Below is a small trained network, with its code and all its weights. Each question gives an input and a class and asks what happens when units are switched off, that is, made to give their printed mean instead of their output.

import numpy as np


def w(rows, s, z=0):
    codes = np.array(rows[::2]) - 128.0
    scale = np.full(codes.shape[1], s)
    scale[-1] = z or s
    return codes * scale


def f(y):
    return np.maximum(y, 0)


def log_softmax(a):
    a = a - a.max(-1, keepdims=True)
    return a - np.log(np.exp(a).sum(-1, keepdims=True))


def net(x, mask):
    res = np.array(x, float).reshape(1, 5) / 4 @ E
    y = f(res @ A[0][:, :-1].T + A[0][:, -1])
    res = res + np.where(mask, y, B[0][:, -1]) @ B[0][:, :-1]
    return log_softmax(res[-1] @ U[:, :-1].T + U[:, -1])


A, B = {}, {}
E = w([
[211,144,249],'x0',
[127,127,128],'x1',
[130,1,143],'x2',
[230,112,52],'x3',
[127,127,128],'x4',
],0.0073)
A[0] = w([
[178,119,56,102],'N0',
[221,146,86,125],'N1',
[233,121,64,214],'N2',
[147,211,115,41],'N3',
[90,126,75,1],'N4',
[119,207,109,150],'N5',
[138,43,109,156],'N6',
[75,151,185,136],'N7',
[107,57,142,178],'N8',
[215,99,19,171],'N9',
[81,131,182,118],'N10',
[159,48,138,82],'N11',
[66,133,30,44],'N12',
[103,47,132,90],'N13',
[15,134,135,128],'N14',
[125,62,139,33],'N15',
[228,160,254,69],'N16',
[128,122,132,121],'N17',
[141,39,168,151],'N18',
[25,111,176,111],'N19',
],0.0095,0.0042)
B[0] = w([
[126,108,207,178],'N0',
[108,108,199,189],'N1',
[117,116,187,232],'N2',
[27,170,136,161],'N3',
[50,73,72,149],'N4',
[83,173,148,192],'N5',
[116,175,147,201],'N6',
[149,107,174,206],'N7',
[127,184,114,208],'N8',
[129,123,190,234],'N9',
[149,113,161,192],'N10',
[87,180,128,178],'N11',
[64,68,103,198],'N12',
[80,188,110,182],'N13',
[158,85,203,218],'N14',
[71,198,115,154],'N15',
[2,48,39,254],'N16',
[114,134,127,132],'N17',
[93,190,119,217],'N18',
[164,110,181,222],'N19',
],0.0098,0.0063)
U = w([
[134,125,132,255],'0',
[133,121,131,242],'1',
[81,39,79,65],'2',
[150,97,209,9],'3',
[97,249,118,34],'4',
[206,141,89,140],'5',
[242,116,48,73],'6',
],0.012,0.0085)

Each question gives the input, the list of numbers given to net, and the class t.
The units are the neurons (one row each of A and B). Each row of codes is followed by its name. A weight is (code - 128) times the scale printed after its matrix; where a second scale follows, it is the last column's (A, B and U).
mask holds one flag per neuron, in row order. A switched-off neuron (its flag False) gives its mean, the last column of its row in B, instead of its output. The means were averaged over made-up inputs and are rounded, as every weight is.
A unit's drop is (log p(t) with every unit on - log p(t) with that unit switched off) / (log p(t) with every unit on - log p(t) with every unit switched off).
The circuit of an input: a set's keep is (log p(t) with only the set's units on - log p(t) with every unit switched off) / (log p(t) with every unit on - log p(t) with every unit switched off). Starting from the 12 units with the biggest drops (on a tie, the unit counted first), units are removed one at a time, each time the one whose removal leaves the highest keep (on an exact tie, the one counted first), for as long as the keep stays at least 0.8.
circuit, biggest first: the units of the circuit, biggest drop first
unit that matters most: the unit with the biggest drop
k most important neurons: the k neurons with the biggest drops, biggest first
drop of u: that unit's drop, to one decimal
input [-5,3,-3,8,-2], class 3: circuit, biggest first : [N9; N0; N2]
input [-8,-6,-8,1,-4], class 2: 2 most important neurons : [N12; N4]
input [-7,5,8,-6,-7], class 4: unit that matters most : N13
input [-5,1,-2,8,4], class 3: circuit, biggest first : [N9; N0; N2]
input [5,-3,1,8,3], class 3: circuit, biggest first : [N2; N1]
input [0,-3,4,7,-6], class 3: circuit, biggest first : [N9; N2]
input [-8,0,8,8,-8], class 1: 4 most important neurons : [N16; N9; N6; N0]
input [4,-7,4,8,-5], class 3: 3 most important neurons : [N2; N9; N1]
input [-7,-6,-5,-8,2], class 3: 2 most important neurons : [N14; N16]
input [0,-7,8,8,5], class 3: 3 most important neurons : [N9; N2; N0]
input [6,-4,8,4,3], class 4: 2 most important neurons : [N18; N11]
input [8,-4,4,8,1], class 2: drop of N14 : 0.1
input [-4,7,8,5,-4], class 4: drop of N11 : 0.1
input [-4,-5,-1,8,7], class 3: drop of N12 : 0.0
input [7,-5,3,1,1], class 2: drop of N16 : 0.9
input [-8,1,-4,-1,4], class 2: circuit, biggest first : [N12]
